In the rows, zero is written as 128.
Each row has a class, written as a number after it.
[112 171 129 132  94 112 133 120 130 161 154 103 110 153 145 131 136 148
 110 153 147 129 147 126 147 140 125 145 140 147 129 132  74 137 116 165
 145 122 149 160 123 102 150 143 123 137] => 4
[117  98 143 130 140 139 149 130 115  92 174 191 133 123  85  74 153  77
 151 209 190 114 127  90 112 139 164 119  89 131 123 129  71 132 166 128
 144 128  95 102  82 116 122  71 153 107] => 7
[100 143 124 131  74 149 109 137 131 174 157 129  84 157 156 123 159 128
  95 159 135 131 140 117 139 142 141 146 135 131 133 137  85 153  96 148
 125 139 130 157 136 139 131 135 148 146] => 1
[ 74 128  87 144 137 121 137 137 111 116 104 183 116 104 117  94 135 137
 139  97 118  98  94 117 138  94 107 151 117 146 101  95 130 148 115 103
 136 121  86  93 127 147 155  91 141 116] => 4
[158 112 168  83 125 125 158 133 120 148 130 149 131 178 160 115 115  78
 152 140 137 135 166 126 129 122 137 130 169 132 159 114 152 104 189  35
 127  99 105 132 160 109 133 230 149 157] => 1
[ 85 100 118 123 122 128 174 129 102 130 148 165 118 124 115  87 166 113
 150 168 158 127 104 110 114 121 149 132 118 137 136 107  97 122 140 128
 122 175 120  93 120 126 129 122 139 133] => 2
[114 158 151 132 151  86 179  85 110 149 107 127 135 136  95 153 131 148
 133 138 116 154 174 135 125 146 123 120 173 132 117 107 119 140 126 160
 142 148 130 130 132 115 123 113 102  59] => 4
[118 113 134 109 132 120 178 108 100 128 139 143 136 143 148 116 157  92
 124 146 150 152 178 106 125 101 126 137 144 128 125 138 132 115 177  86
 143 102 127 141 162  82 150 149 132 138] => 4
[173 155 145 146 105  75 145 125  96 126 128 153 195 126  86 125 150 114
 143 141 130 138 144 159  98 123 143 165 151  78 156 101 138 167 151 205
 131 112  90 104  88 106  99 123 104  80] => 6
[117  83 135 105 148 136 169 141 120 131 114 140 124 150 143 125 150  80
 112 129 152 144 158 142 142 117 137 121 127 137 111 132 136  92 162 131
 129 115 118 120 149  98 153 156 149 123] => 9
[100  90 150 131 122 152 165 121 121 118 139 185 154 118  98 102 133  81
 140 144 141  93 110 112 110 120 143 125  99 116 121 144  99 146 154 120
 145 145  70 109 101  96 131 102 161 103] => 6
[135 179 116 146 155 113 144  93  93 108  92 144 155 100  67 166 154 112
 132 150 110 131 155 158 119 131 125 145 142 117 105  91 135 143 121 166
 155 148 102 126 120 120 119 130  98  58] => 1
[110 131  99 127 126 121 111 114 129 130 127 133 118 111 144 117 107 126
 133  82 115 115  96 121 129 134 100 133 130 158 112 103 140 134 137 122
 121 162 106  94 115 116 152 159 104 147] => 5
[151 153 139 132 153 102 155 102 100 114 108 124 151 116  82 154 162 102
 142 126 117 127 144 140 119 119 137 155 155 100 129 123 127 128 146 136
 139 163 118 104 112 101 119 112 113  94] => 9
[107 157 123 122 115 119 141  99 139 174 159 106 123 136 136 140 132 124
 122 169 146 105 151 148 137 149 145 113 132 154 128 131  72 126 112 177
 117 116 146 177 123  96 136 143 105 129] => 0
[ 88 122 111 122 120 126 134 135 123 156 121 167 104 106 138 122 105 130
 160 100 120  91  77 132 139 123 114 148 126 142 117 119 133 147 116 100
 107 147 126 105 126 125 140 172 140 149] => 9
[ 82 112 157 132 133 148 158 106 110 114 130 127 124  91  89 113 135  91
 109 163 177 123 118 140 133 125 153 112  90 153 131 118  85 117 131  98
 116 146 119  95 105  85 135 117 127  92] => 8
[ 93 127 124 123 124 125 129  98 115 145 131 179 109  97 127  92 106 110
 138  81 115  85  94 115 137 119  90 138 124 158 114 111 141 135 110 113
 144 159  97 117 123 112 152 164 110 136] => 3
[109 133  74 108 134 120 139 111 104 150 112 158 141  90 120 129 104 128
 144 125 137  70 108 125 133 129 110 145 133 159 104 116 123 136 113  80
 107 153 101 119 116 118 151 164 104 159] => 1
[125 143 153 129 160 116 158  76  92 127 105 119 140 120  98 146 138 114
 114 134 118 131 164 138 125 129 138 128 174 135 137  91 135 137 113 143
 131 168  97 120 132 119 125 119 109  69] => 1
[170 122 119 115 135 121 137 138 136 100 109 137 163 110  90 143 141 142
 158 156  86 142 139  86 120 119 109 147 126 149 128 123 113 125 124 155
 134 132 131 102 119 114 120 123 131 166] => 2
[117 108 147 103 143 138 160 105 114 131 126 131 140 155 170 118 144  72
 114 134 167 141 161 129 128 111 140 121 139 147 138 119 136 101 182  80
 122 121 111 126 150  76 146 171 139 155] => 5
[117 140  97 117 100 117 111 113 112 148 127 154 105 104 131 125 112 140
 138  81 117  98  88 114 135 132 105 152 135 147 119 111 138 147 108  93
 119 183 108 112 125 135 150 169  96 138] => 1
[108 118 155 142 124 142 113 111 134 124 130 139 126 112 140 100 132 118
 129 155 160 145  95 109 121 133 144 107 112 153 136 119  98 133 153 116
 129 196 119  95 107  81 135 118 150 152] => 5
[115 102 178  93 150 138 159 110 127 134 102 118 152 126 164 120 137  75
  99 122 168 146 182 121 133 113 134 128 143 156 136 112 140 117 173  50
 107  95 138 114 157  77 153 177 163 146] => 5
[114 115 152  88 138 128 185 112 112 163 127 157 110 164 163  97 131  86
 111 163 171 100 153 143 128  97 133 111 132 153 140 116 118 109 181  57
 146 111 126 145 138  99 127 186 116 148] => 3
[169 128 102 132 154 128 125 124 121  78 121 135 153  84  61 133 126 127
 142 182 103  93 131 106 103 117 135 142  95 149 117 126 112 140 148 149
 152 130  97 118 100 120 140 119 104 140] => 10
[160 149 159 138 159 102 142  84 113 134 101 145 164 109  93 137 153 137
 157 153 138 131 170 127 116 152 137 132 176 107 136 120 114 125 125 135
 140 152 118 137 112 119 128  94 112  83] => 7
[ 99 109 163 141 115 131 125  98 121 115 145 150 144 106 121 100 126 112
 118 149 158 142 110 102 115 138 152 106 112 157 145 109  93 137 156 121
 125 172 114 104  99  85 133 103 143 132] => 5
[126 146 109 133  58 117 115 143 132 175 139 118  98 150 159 131 143 148
 103 163 120 137 134 130 131 153 125 142 107 145 120 143  98 140 113 153
 130 159 136 148 115 102 128 174  99 179] => 3
[188  63  96 140 125 144 140 192 156  95 111  38 131 109 152 168 127 129
 116  57 122 162 115  96 139 122 107 156 106  95 112 176 166 141 139 207
 171 164  97  92 137 115 138  84 176 157] => 10
[131 129 135 126 110 126 135 133 137 163 144 103 127 139 150 132 127 137
 109 154 132 120 136 132 147 141 124 146 148 142 142 154  81 138 120 179
 140 122 138 143 127 102 139 137 148 142] => 6
[142 100 104 113 125 127 181 145  97 137 101  96 125 152 141 162 169 106
 105 108 165 126 180 146 121 103 149 132 126 109 118 108 125 121 169 131
 127 146 115 140 156 135 170 162 128 140] => 10
[150 171 151 143 141 101 155  86 114 122 111 142 160 100  81 140 145 115
 148 152  99 129 157 149 114 128 141 127 137 136 134  98 114 131 118 162
 155 144 105 138 110  85 114 122  89  49] => 0
[135 119 142  94 129 126 158 117 116 121 130 152 138 127 152 111 159  67
 121 144 140 125 176 130 135 107 111 136 129 146 123 134 115  97 170  93
 154 129 118 127 142  73 142 182 120 156] => 3
[ 90 140  86 146 112 147 114  99 100 134 154 166 102 120 114 135 113 122
 141 118 135 100  82 134 140 129 139 127 103 144 133  78 128 156 124 177
 122 129 103 138 133 139 135 166 130 120] => 1
[138 118 147 124 168 110 195 102 101 110  94 129 189 118  86 152 146 123
 150 139 103 134 176 132 104 141 115 143 173 114 110 154 112 116 138 116
 155 167  77 127 125 101 127 102 110  92] => 6
[120 131 127 122 142 100  96  79 135 115 114 158 106  87 110  99  84 145
 156 108 121 104 106 104 139 153  95 149 149 158 105 116 128 139 115  74
 116 164 126 108 117 106 177 158 118 129] => 7
[175 117 127 124 138 135 139 145 130  95 140 120 152 111  85 125 138 115
 156 156 127 137 138 116 124 109 125 124 107 162 130 123 103 115 128 166
 162 112 111 122 111  72 114 117 126 121] => 0
[ 98 184 139 129 112 107  97 118 140 162 152 118  94 125 116 132 148 128
 109 185 138 124 152 148 139 158 152 156 131 135 120 139  62 162 137 159
  94  99 164 152 108 117 140 136 108 131] => 9
[119 128 115 118 119 140 132 117 126 147 114 148  93 116 119 111  96 125
 137 104 127 101  92 106 138 125 106 140 130 156 120  98 141 148 124  93
 124 151 100  93 122 132 141 174 126 142] => 1
[ 92 145 114 125 124 112 133  97 125 143 114 149 112  90 137 131  96 138
 139  98 112 121 111 118 144 132  88 134 126 170  96 111 125 138 111 103
 136 159 126 122 130 106 161 169 103 112] => 4
[ 84 135 123 121 126 107 127 105 129 146 134 164 110 119 127 107  98 129
 156  84 121 135  84 111 135 135 101 154 136 140 123 111 136 157 131  90
  88 154 116  96 131 137 154 156 119 137] => 9
[110 145 140 122  95 125 142 133 145 157 168  95  81 152 152 113 129 112
 107 136 148 122 132 151 147 136 140 126 120 153 133 119  89 133 114 176
 135 113 137 149 121  98 133 153 117  99] => 0
[143 147 117 135 150 122 122 116 109 119 113 135 156 100  94 132 148 148
 134 169 120 127 151 100 124 127 125 134 130 160 129 118 107 129 118 156
 146 135 126 116 114  99 119 113 132 154] => 5
[104 135 108 128 135 130 130 114 134 128 116 150 113  77 135 116  98 124
 145  87 109 115  93 125 147 124 101 141 115 147 119 127 125 129 109  89
 119 156  98 110 124 112 154 148 113 113] => 8
[107 122 123 124 128 119 132 111 119 134 128 166 122  80 145 108 113 119
 151  83 104 100 109 127 139 127  95 138 137 155 126 109 129 132 134 116
 140 152 122 108 127 111 138 164 111 141] => 3
[150 144  77 127 123  92 108 125 141 119 104 143 128  97 138 126  75 160
 133  91 108 121  95 150 139 131  90 130 128 146 126  98 131 141 129 131
 126 159 129 113 112 130 155 144  90  99] => 10
[176 116 115 109 151 143 141 130 120 109 127 119 140 117  75 142 128 115
 125 169 125 112 143  91 121 107 117 125 133 153 125 112 120 135 131 139
 144 115 121 105 112 120 109 121 134 153] => 1
[114 108 104 128 123 112 135 120 136 135 111 144 133  50 126 118  96 122
 149  66 110  83  86 129 138 130 107 132 121 150 108 112 156 126 104 114
 127 135 114 107 120 110 149 148 120 122] => 0
[ 86  88 156 136 140 141 137 101 118 124 158 147 133 107 107 129 118 107
 150 126 149 129 109 107 129 148 155 122 116 144 134 140  74 137 162 135
 126 161 123 122 109 102 127  92 156 129] => 9
[102 161 127 127 106 122 144 115 134 179 117  97 106 139 138 139 121 145
  88 161 153 129 136 162 152 155 117 147 134 156 116 137  79 139  97 154
 140 137 132 159 125 100 153 166 121  93] => 6
[134  87 161  90 144 136 168 117 119 140 128 117 147 174 167 126 128  99
 111 143 139 136 182 126 142 106 118 112 142 152 145 144 115 108 168 118
 134 116 104 123 158  78 146 168 141 136] => 6
[ 99  83 150 130 107 132 151 128 130 106 138 146 130  81 112  91 138 105
 122 137 159 116 116 125 124 128 152  95  92 148 125 111 105 115 134 126
 130 148 121  98 106  88 134 115 140 103] => 0
[ 81 111 133 151 134 137 141 108 119 125 123 129 100  62 140 139 102 126
 135  82  93 108  78 149 143 125 133 132 122 147 135  98 153 140 106 153
 119 144 123 112 145 130 148 171 128 100] => 8
[131  95 149 131 127 114 101  92 135 113 134 119 135  70 116 104 106 135
 111 134 153 141 112 122 154 147 126  99 119 162 150 109 104 119 134 174
 135 180 117  88 115  77 158 147 156 101] => 6
[102  99 141 133 128 135 144 134 114 111 145 159 111 104  92 101 126  97
 123 146 158 113  95 116 126 123 156 119  94 140 120 122  99 139 149 121
 124 146 121 101  91 100 135 100 147  99] => 9
[124 153 133 135 160 124 164  94  84 126 100 142 145 124  76 154 159 117
 118 134 116 121 161 139 113 124 135 131 150 122 114  98 134 139 106 153
 153 165  92 133 126 135 119 110  99  49] => 1
[159 108 127 129 170 150 111 136 123 100 125 113 158 115 113 127 122 145
 123 159 121 123 145  97 125 123 125 106 117 180 132 120 117 113 124 172
 143 102 136 116 107 107 107 106 132 167] => 5
[133  89 166 102 175 122 170 132 131 128 132 125 113 158 192 106 124  87
 125  89 146 142 137 121 146 112 126 122 151 138 137 124 158 104 150 128
 151 158 107 123 161 132 125 153 160 150] => 3
[119  95 138 132 114 133 149 138 108 125 151 156 120 123 110 107 143 103
 134 152 179 120 131 105 121 139 145 123 104 133 118 114  90 140 136 134
 143 148 116 109  93 118 132 102 143  97] => 7
[127  91 141 132 119 130 138 137 110 118 141 151 157  98 111 110 141 108
 120 148 154 116 119 133 126 121 141 109 107 130 139 128 104 134 148 157
 136 141 119  95 105  91 127 108 144  98] => 6
[120 107 165 107 135 122 176 114 116 127 116 134 138 134 154 111 149  81
 111 113 169 151 168 120 138 102 129 133 145 128 133 119 154  99 162  77
 156  95 105 138 161  99 156 157 155 112] => 4
[136 166 131 135 102 101 116 113 138 163 141 118 114 117 139 123 142 140
 113 190 136 129 135 135 135 156 137 166 142 150 125 146  81 143 122 178
 134 143 171 155 116  94 131 164 116 191] => 3
[165  90 147  97 140 132 162 125 131 136 128 131 127 140 154 126 142  71
 125 150 170 136 163 125 138 109 136 132 133 143 139 115 134 120 181 126
 148  93 118 118 140  88 145 165 147 112] => 7
[127 127 183 119 146  78  68  72 223 146  75 150 126  54 153  72 130 133
   4 153 106 151 139  74 155 113  95 132 130 136 114 176 190 129 120 119
 209  88 128 128 154 137 168  59 167  82] => 4
[140 107 120  88 132 145 172 106  87 114 137 156 128 168 116 116 157  56
 118 178 152  90 190 117 117  95 159 135 128 124 132 118 128 115 175  87
 123 105  76 125 127  87 115 170 130 158] => 1
[130 167 131 126  98 127 126 107 131 155 159 108  99 127 120 148 133 120
 105 182 133 142 150 111 133 167 155 151 127 154 122 131  77 159 122 162
 117 151 129 165 119 110 143 161 112 129] => 1
[117 149 108 154 187  84 172  97  98 110  70 144 136  51  89 140 127 117
 125 152 105  98 124 133 131 134 141 173 149 113  89 141 147 138 127 127
 156 146 110 120 103 121 124  81 135 105] => 9
[153 111 105 114 152 133 135 137 115 121 126 138 158 103 110 141 146 137
 151 179 108 103 143  92 134 107 124 126 118 167 136 121  89 113 114 182
 142 131 141 119 117 115 117 116 144 179] => 2
[179 137 105 116 148 124 134 150 131 120 110 113 150  85  88 156 141 117
 120 179 111 104 140 111 122 100 121 129  97 153 116 127 100 131 118 145
 132 129 128  84  87 124 106 113 100 155] => 8
[ 99 165 141 140 120 135 159 121 118 166 154  87  84 176  98 168 130 115
 116 171 126 144 146 119 129 161 131 136 142 179  93 135  57 148 123 191
 156 156 137 163 123  93 150 136 118 132] => 5
[135  58 146  90 127 128 172 132 110 145 129 108 132 174 166 133 137  85
  97 144 161 146 167 144 144 102 126 103 154 152 148 117 127  98 166 130
 119 116 137 102 163  95 137 177 155 157] => 6
[151 168 121 134 149 112 139  98  99 122  80 128 154  98  75 149 154 132
 136 141 121 122 175 159 120 130 122 153 150 114 127 122 123 131 106 135
 146 148 106 135 120 109 124 111  91  69] => 10
[ 99 103 153 145 124 139 139 128 112 116 130 145 137 105 117  94 152 119
 105 136 162 124 115 106 114 123 153 124 114 144 130 110 103 137 141 122
 142 155 131 101 106 105 136  94 160 125] => 5
[ 77  55 187 108 169 161 156  92 104 134 160 144 132 174 181  89 154  91
 131 110 163 152 185 139 135 110 140  99 162 138 160 135 121  88 153 129
 156 140  94 171 187  76 137 149 173 120] => 3
[112 154 131 119  81 132 113 137 111 195 137 101 105 159 113 157 157 126
  92 174 163 122 147 154 123 141 147 138 131 153 122 111  74 159 116 131
 111 131 156 142 115 127 127 153  98 130] => 1
[118 157 116 137 163 101 163 101  95 123  93 147 161 105  96 149 169 120
 148 139  96 137 149 142 122 122 128 162 139 123 116 112 128 132 112 173
 151 171 108 119 131 110 126 111 111  63] => 2
[ 95 145 110 134  89 111 133 146 119 157 145 124 105 145 162 108 144 159
 104 176 144 115 127 128 131 127 139 153 134 140 124 148  93 138 105 108
 135 116 147 159 120 117 133 123 126 158] => 4
[166 125 123 126 151 117 131 149 119 100 113 130 149  99  97 128 142 146
 159 169 134 116 152 102 127 130 115 145 128 137 121 122 112 137 114 137
 148 120 115 101 102 125 119 106 137 137] => 7
[161 155 107 131 153 109 157  97 106 121  84 122 143 126  84 161 155 149
 120 128 103 132 167 128 126 145 129 142 162 108 116 124 144 117 103 164
 162 177  87 132 127 130 111 108 107  77] => 1
[154 111 146 102 130 143 191 124 127 124 129 136 134 144 141 126 143  83
 135 115 142 130 173 116 130  96 129  99 114 138 131 115 125 105 169 137
 138 100 101 140 143  82 141 153 114 122] => 0
[110 153 139 140  98 131 124 117 146 154 151 124 105 146 142 108 133 134
 110 160 126 112 139 135 141 137 147 119 111 148 132 127  91 134  98 189
 132 113 132 162 122  96 137 139 125 114] => 0
[139 127 157 106 151 121 187 108 107 129 117 135 145 132 117 151 127  84
 130 136 150 152 187 112 134 112 125 123 134 152 109 116 135 119 159 121
 140  91 126 153 153  77 153 171 133 110] => 4
[128 158 120 146 143 118 160 106  91 126 105 128 127 133  82 158 173 140
 126 113 113 145 162 149 126 145 139 146 163 109 115  93 140 133  93 221
 149 168  95 136 141 146 124 124 106  56] => 1
[131 143 133 134 104 120 106 121 150 167 154 110 104 143 158 131 123 140
 113 176 146 127 134 122 140 162 138 148 133 151 126 138  75 155 115 167
 133 129 151 156 110 118 145 134 129 135] => 7
[151 124 138 133 162 134 152 128 111  89 107 150 178  72  88 124 129 133
 136 190 107 116 153 113 120 107 110 160 115 154 117 129 102 144 116 148
 186 111 118 126 112  94 115 144 162 115] => 6
[133 103 143 104 129 131 181 116 116 133 144 127 152 146 148 126 152  86
 145 127 144 135 172 129 126 113 142 117 129 138 143 124 127  97 163 118
 132 109 107 142 159  78 141 172 123 127] => 0
[115 154 116 134  90 106 131 133 134 162 154 112  91 153 144 142 145 146
 114 171 139 130 141 136 136 162 137 160 130 138 116 128  84 164 117 183
 129 126 149 145 120 133 145 145 110 118] => 7
[113 158 151 144 154  98 172  82  94 126  90 126 149 114  82 132 152 134
 117 146 116 149 166 133 116 135 137 163 149 112 123 130 134 129 101 126
 128 159 103 115 129 118 126 117  99  87] => 8
[ 96  93 135 131 119 143 156 127 111 104 130 153 144  94 102 112 150  97
 147 131 153 123 104 114 124 124 149 128  96 134 129 110 103 122 141 127
 122 162 119  94 112  90 142 114 159 110] => 2
